Here is a tiny trained network, its code and every weight. The questions are about switching its units off for an input and a class, where a switched-off unit gives its printed mean instead of its output.

import numpy as np


def w(rows, s, z=0):
    codes = np.array(rows[::2]) - 128.0
    scale = np.full(codes.shape[1], s)
    scale[-1] = z or s
    return codes * scale


def f(y):
    return np.maximum(y, 0)


def log_softmax(a):
    a = a - a.max(-1, keepdims=True)
    return a - np.log(np.exp(a).sum(-1, keepdims=True))


def net(x, mask):
    res = np.array(x, float).reshape(1, 7) / 4 @ E
    y = f(res @ A[0][:, :-1].T + A[0][:, -1])
    res = res + np.where(mask, y, B[0][:, -1]) @ B[0][:, :-1]
    return log_softmax(res[-1] @ U[:, :-1].T + U[:, -1])


A, B = {}, {}
E = w([
[254,199,58,104],'x0',
[132,127,134,121],'x1',
[103,133,93,169],'x2',
[217,16,116,174],'x3',
[137,126,140,114],'x4',
[177,186,243,242],'x5',
[124,129,123,134],'x6',
],0.0076)
A[0] = w([
[118,113,101,113,254],'neuron 1',
[95,94,149,127,87],'neuron 2',
[118,121,116,108,90],'neuron 3',
[186,156,88,132,80],'neuron 4',
[190,167,78,123,59],'neuron 5',
[160,171,190,197,154],'neuron 6',
[161,181,99,110,99],'neuron 7',
[143,161,168,163,131],'neuron 8',
[207,6,106,168,98],'neuron 9',
[74,226,134,85,116],'neuron 10',
[130,122,94,110,84],'neuron 11',
[101,88,53,50,120],'neuron 12',
[86,86,167,149,131],'neuron 13',
[122,156,139,136,121],'neuron 14',
[98,195,130,100,150],'neuron 15',
[72,82,165,129,18],'neuron 16',
[158,159,100,120,78],'neuron 17',
[138,133,139,133,90],'neuron 18',
[136,109,125,126,124],'neuron 19',
[82,86,143,122,118],'neuron 20',
],0.017,0.0022)
B[0] = w([
[169,111,127,99,177],'neuron 1',
[114,177,142,120,172],'neuron 2',
[154,124,122,121,152],'neuron 3',
[97,191,168,111,187],'neuron 4',
[91,214,158,121,197],'neuron 5',
[235,107,73,72,203],'neuron 6',
[92,182,156,132,184],'neuron 7',
[184,135,76,137,172],'neuron 8',
[45,19,143,176,248],'neuron 9',
[56,26,143,180,226],'neuron 10',
[170,131,131,108,161],'neuron 11',
[253,122,61,113,250],'neuron 12',
[114,198,151,110,193],'neuron 13',
[132,107,110,120,148],'neuron 14',
[95,54,144,159,194],'neuron 15',
[93,210,145,124,194],'neuron 16',
[104,173,143,121,168],'neuron 17',
[131,128,114,115,136],'neuron 18',
[123,117,126,139,145],'neuron 19',
[128,187,157,118,188],'neuron 20',
],0.026,0.013)
U = w([
[182,135,85,107,249],'0',
[45,65,173,177,55],'1',
[68,246,203,118,68],'2',
],0.011,0.0021)

Each question gives the input, the list of numbers given to net, and the class t.
The units are the neurons (one row each of A and B). Each row of codes is followed by its name. A weight is (code - 128) times the scale printed after its matrix; where a second scale follows, it is the last column's (A, B and U).
mask holds one flag per neuron, in row order. A switched-off neuron (its flag False) gives its mean, the last column of its row in B, instead of its output. The means were averaged over made-up inputs and are rounded, as every weight is.
A unit's drop is (log p(t) with every unit on - log p(t) with that unit switched off) / (log p(t) with every unit on - log p(t) with every unit switched off).
The circuit of an input: a set's keep is (log p(t) with only the set's units on - log p(t) with every unit switched off) / (log p(t) with every unit on - log p(t) with every unit switched off). Starting from the 12 units with the biggest drops (on a tie, the unit counted first), units are removed one at a time, each time the one whose removal leaves the highest keep (on an exact tie, the one counted first), for as long as the keep stays at least 0.8.
circuit, biggest first: the units of the circuit, biggest drop first
most important unit: the unit with the biggest drop
top k neurons: the k neurons with the biggest drops, biggest first
drop of u: that unit's drop, to one decimal
input [-2,-5,2,-7,-7,-8,-1], class 0: most important unit	neuron 12
input [-6,-8,1,-5,-1,1,-2], class 2: top 2 neurons	neuron 9; neuron 16
input [-4,-6,2,-8,7,6,8], class 1: top 3 neurons	neuron 10; neuron 12; neuron 15
input [-3,-3,-4,-7,1,5,2], class 1: top 2 neurons	neuron 10; neuron 12
input [-7,-2,-5,-6,-5,-4,2], class 2: top 3 neurons	neuron 9; neuron 16; neuron 20
input [-7,3,-5,0,-6,6,-7], class 2: top 4 neurons	neuron 12; neuron 13; neuron 16; neuron 2
input [-4,-4,-6,-2,-5,1,1], class 2: top 2 neurons	neuron 9; neuron 12
input [7,2,5,8,6,7,6], class 1: top 2 neurons	neuron 9; neuron 12
input [-2,-1,-2,6,-8,6,4], class 0: top 4 neurons	neuron 6; neuron 10; neuron 8; neuron 15
input [2,-2,-5,-3,6,4,7], class 0: top 2 neurons	neuron 9; neuron 6
input [2,-6,-3,-3,5,-2,3], class 1: top 2 neurons	neuron 6; neuron 10
input [-4,-5,5,0,-4,4,4], class 0: top 2 neurons	neuron 6; neuron 5
input [-4,-5,2,0,-8,3,0], class 2: top 2 neurons	neuron 12; neuron 13
input [-5,-1,-1,-4,-6,-8,-5], class 0: circuit, biggest first	neuron 12
input [-8,-1,7,6,3,-8,-7], class 0: top 2 neurons	neuron 12; neuron 5
input [3,7,-5,-4,-6,-3,-3], class 1: top 2 neurons	neuron 10; neuron 6
input [6,-4,1,-8,2,1,2], class 1: drop of neuron 15	0.0
input [7,-5,-8,6,-5,-5,-5], class 2: drop of neuron 5	1.4
input [0,-4,-4,-8,-7,4,6], class 1: drop of neuron 10	0.4
input [-5,8,-4,-4,1,-7,3], class 0: drop of neuron 12	2.3
input [4,3,2,0,1,7,-4], class 0: circuit, biggest first	neuron 6
